Below is a small trained network, with its code and all its weights. Each question gives an input and a class and asks what happens when units are switched off, that is, made to give their printed mean instead of their output.

import numpy as np


def w(rows, s, z=0):
    codes = np.array(rows[::2]) - 128.0
    scale = np.full(codes.shape[1], s)
    scale[-1] = z or s
    return codes * scale


def f(y):
    return np.maximum(y, 0)


def log_softmax(a):
    a = a - a.max(-1, keepdims=True)
    return a - np.log(np.exp(a).sum(-1, keepdims=True))


def net(x, mask):
    res = np.array(x, float).reshape(1, 3) / 4 @ E
    y = f(res @ A[0][:, :-1].T + A[0][:, -1])
    res = res + np.where(mask, y, B[0][:, -1]) @ B[0][:, :-1]
    return log_softmax(res[-1] @ U[:, :-1].T + U[:, -1])


A, B = {}, {}
E = w([
[143,157,55],'x0',
[56,8,116],'x1',
[2,151,136],'x2',
],0.0085)
A[0] = w([
[1,141,46,222],'neuron 1',
[37,87,168,255],'neuron 2',
[161,210,69,249],'neuron 3',
[197,194,144,126],'neuron 4',
[179,163,87,205],'neuron 5',
[142,65,41,167],'neuron 6',
[189,235,150,251],'neuron 7',
],0.0091,0.0037)
B[0] = w([
[61,235,214,242],'neuron 1',
[50,57,233,230],'neuron 2',
[122,254,83,231],'neuron 3',
[75,227,157,204],'neuron 4',
[145,199,64,203],'neuron 5',
[174,55,43,186],'neuron 6',
[48,222,173,255],'neuron 7',
],0.007,0.0081)
U = w([
[19,54,160,253],'0',
[211,11,124,95],'1',
[122,254,174,103],'2',
[156,180,19,12],'3',
],0.0093,0.0046)

Each question gives the input, the list of numbers given to net, and the class t.
The units are the neurons (one row each of A and B). Each row of codes is followed by its name. A weight is (code - 128) times the scale printed after its matrix; where a second scale follows, it is the last column's (A, B and U).
mask holds one flag per neuron, in row order. A switched-off neuron (its flag False) gives its mean, the last column of its row in B, instead of its output. The means were averaged over made-up inputs and are rounded, as every weight is.
A unit's drop is (log p(t) with every unit on - log p(t) with that unit switched off) / (log p(t) with every unit on - log p(t) with every unit switched off).
The circuit of an input: a set's keep is (log p(t) with only the set's units on - log p(t) with every unit switched off) / (log p(t) with every unit on - log p(t) with every unit switched off). Starting from all 7 units, units are removed one at a time, each time the one whose removal leaves the highest keep (on an exact tie, the one counted first), for as long as the keep stays at least 0.8.
circuit, biggest first: the units of the circuit, biggest drop first
most important unit: the unit with the biggest drop
top k neurons: the k neurons with the biggest drops, biggest first
drop of u: that unit's drop, to one decimal
input [6,-1,0], class 3: circuit, biggest first	[neuron 2; neuron 1]
input [-8,-4,8], class 0: circuit, biggest first	[neuron 2; neuron 3]
input [0,6,-2], class 1: most important unit	neuron 7
input [5,-1,0], class 3: top 4 neurons	[neuron 2; neuron 1; neuron 4; neuron 5]
input [5,3,-8], class 3: top 2 neurons	[neuron 2; neuron 5]
input [-5,-3,2], class 0: top 4 neurons	[neuron 1; neuron 3; neuron 5; neuron 4]
input [5,8,-5], class 1: top 2 neurons	[neuron 6; neuron 7]
input [8,5,-4], class 3: top 2 neurons	[neuron 2; neuron 5]
input [-2,-1,8], class 0: top 2 neurons	[neuron 2; neuron 3]
input [0,0,2], class 0: drop of neuron 4	0.2
input [8,0,1], class 3: drop of neuron 7	0.2
input [7,2,-3], class 3: drop of neuron 2	0.1
